Below is a small trained network, with its code and all its weights. Each question gives an input and a target symbol and asks what happens when units are switched off, that is, made to give their printed mean instead of their output.

import numpy as np


def w(rows, s, z=0):
    codes = np.array(rows[::2]) - 128.0
    scale = np.full(codes.shape[1], s)
    scale[-1] = z or s
    return codes * scale


def f(y):
    return y / 2 * (1 + np.tanh(0.7978845608 * (y + 0.044715 * y**3)))


def softmax(a):
    e = np.exp(a - a.max(-1, keepdims=True))
    return e / e.sum(-1, keepdims=True)


def log_softmax(a):
    a = a - a.max(-1, keepdims=True)
    return a - np.log(np.exp(a).sum(-1, keepdims=True))


def net(x, mask):
    ids = ['αζημπψ'.index(c) for c in x.split()]
    T = len(ids)
    res = E[ids] + P[:T]
    u = 0
    for l in range(2):
        q, k, v = (res @ M[l].T for M in (Q, K, V))
        z = softmax(np.where(np.tri(T) > 0, q @ k.T / 2**0.5, -1e9)) @ v
        res = res + np.where(mask[u], z, O[l][:, -1]) @ O[l][:, :-1]
        u += 1
        y = f(res @ A[l][:, :-1].T + A[l][:, -1])
        res = res + np.where(mask[u : u + 8], y, B[l][:, -1]) @ B[l][:, :-1]
        u += 8
    return log_softmax(res[-1] @ U[:, :-1].T + U[:, -1])


Q, K, V, O, A, B = {}, {}, {}, {}, {}, {}
E = w([
[175,95,114],'α',
[174,77,89],'ζ',
[123,140,186],'η',
[252,219,31],'μ',
[207,82,196],'π',
[41,81,69],'ψ',
],0.015)
P = w([
[252,174,240],'0',
[115,91,160],'1',
[102,78,157],'2',
[174,122,122],'3',
[140,66,166],'4',
[176,85,160],'5',
[123,2,168],'6',
],0.0095)
Q[0] = w([
[2,124,117],'0.h0',
[70,48,64],'0.h0',
],0.0082)
K[0] = w([
[162,94,181],'0.h0',
[205,1,134],'0.h0',
],0.009)
V[0] = w([
[232,100,141],'0.h0',
[154,68,254],'0.h0',
],0.006)
O[0] = w([
[172,159,10,253],'0.h0',
[195,180,168,240],'0.h0',
],0.011,0.0038)
A[0] = w([
[131,188,167,5],'0.n0',
[168,132,95,84],'0.n1',
[175,119,135,80],'0.n2',
[172,194,192,65],'0.n3',
[95,248,141,2],'0.n4',
[131,160,149,3],'0.n5',
[97,89,89,181],'0.n6',
[209,62,170,121],'0.n7',
],0.012,0.006)
B[0] = w([
[255,205,99,118],'0.n0',
[50,20,100,173],'0.n1',
[127,128,54,163],'0.n2',
[223,158,46,157],'0.n3',
[168,205,169,120],'0.n4',
[216,207,99,110],'0.n5',
[245,180,148,188],'0.n6',
[94,216,33,255],'0.n7',
],0.007,0.0076)
Q[1] = w([
[176,254,222],'1.h0',
[220,122,166],'1.h0',
],0.0077)
K[1] = w([
[66,63,106],'1.h0',
[109,8,105],'1.h0',
],0.012)
V[1] = w([
[51,200,254],'1.h0',
[185,235,92],'1.h0',
],0.0072)
O[1] = w([
[123,9,103,3],'1.h0',
[232,155,93,218],'1.h0',
],0.015,0.018)
A[1] = w([
[136,198,230,254],'1.n0',
[134,68,220,248],'1.n1',
[254,164,60,237],'1.n2',
[4,33,53,92],'1.n3',
[205,94,103,6],'1.n4',
[94,142,174,69],'1.n5',
[104,20,196,108],'1.n6',
[129,156,107,23],'1.n7',
],0.0081,0.0059)
B[1] = w([
[129,102,67,177],'1.n0',
[104,48,116,132],'1.n1',
[83,91,119,253],'1.n2',
[254,196,161,131],'1.n3',
[132,108,148,141],'1.n4',
[209,178,187,126],'1.n5',
[91,145,85,131],'1.n6',
[178,145,137,143],'1.n7',
],0.0098,0.051)
U = w([
[52,68,33,253],'α',
[146,189,91,46],'ζ',
[225,254,152,51],'η',
[184,128,69,76],'μ',
[62,201,37,45],'π',
[85,194,40,71],'ψ',
],0.0068,0.006)

Each question gives the input, a string of symbols that net reads in full, and the target symbol t.
The units are the heads (2 rows each of Q, K, V and O) and the neurons (one row each of A and B). Each row of codes is followed by its name. A weight is (code - 128) times the scale printed after its matrix; where a second scale follows, it is the last column's (O, A, B and U).
mask holds one flag per unit, layer by layer, with each layer's heads first. A switched-off unit (its flag False) gives its mean, the last column of its rows in O or B, instead of its output. The means were averaged over made-up inputs and are rounded, as every weight is.
A unit's drop is (log p(t) with every unit on - log p(t) with that unit switched off) / (log p(t) with every unit on - log p(t) with every unit switched off).
The circuit of an input: a set's keep is (log p(t) with only the set's units on - log p(t) with every unit switched off) / (log p(t) with every unit on - log p(t) with every unit switched off). Starting from the 12 units with the biggest drops (on a tie, the unit counted first), units are removed one at a time, each time the one whose removal leaves the highest keep (on an exact tie, the one counted first), for as long as the keep stays at least 0.8.
units of the circuit, in order: the units of the circuit, biggest drop first
k most important neurons: the k neurons with the biggest drops, biggest first
k most important neurons of layer l: the k neurons of layer l with the biggest drops, biggest first
drop when u is switched off: that unit's drop, to one decimal
input π ψ π ψ, target η: 3 most important neurons => [0.n3, 1.n7, 0.n7]
input η ψ ψ π μ, target μ: 4 most important neurons => [1.n2, 0.n6, 0.n1, 0.n3]
input ψ η ζ, target α: units of the circuit, in order => [1.h0]
input ζ π ζ π, target π: 2 most important neurons => [1.n2, 0.n7]
input π μ α, target η: units of the circuit, in order => [1.h0, 0.h0, 0.n3]
input ψ μ ψ π π, target α: 2 most important neurons of layer 1 => [1.n7, 1.n3]
input ψ ψ α, target α: 2 most important neurons of layer 1 => [1.n7, 1.n1]
input η ψ η ψ ζ, target μ: 3 most important neurons of layer 0 => [0.n3, 0.n0, 0.n4]
input η μ μ ψ μ, target μ: 2 most important neurons => [1.n2, 0.n3]
input π ψ ψ μ η η ζ, target η: 2 most important neurons of layer 0 => [0.n3, 0.n2]
input η η π ψ ζ ψ ψ, target μ: 2 most important neurons => [1.n2, 0.n3]
input η η π ζ ζ, target μ: 3 most important neurons of layer 1 => [1.n2, 1.n4, 1.n7]
input ψ α α ζ α α, target α: 2 most important neurons of layer 0 => [0.n3, 0.n1]
input π π ψ, target η: most important neuron of layer 0 => [0.n3]
input ψ ζ η ζ, target α: 2 most important neurons of layer 0 => [0.n1, 0.n3]
input π ζ η ζ, target η: drop when 0.n3 is switched off => 0.9
input ψ ψ μ, target α: drop when 0.h0 is switched off => 0.2
input ψ π η π π μ, target α: drop when 1.n1 is switched off => 0.0
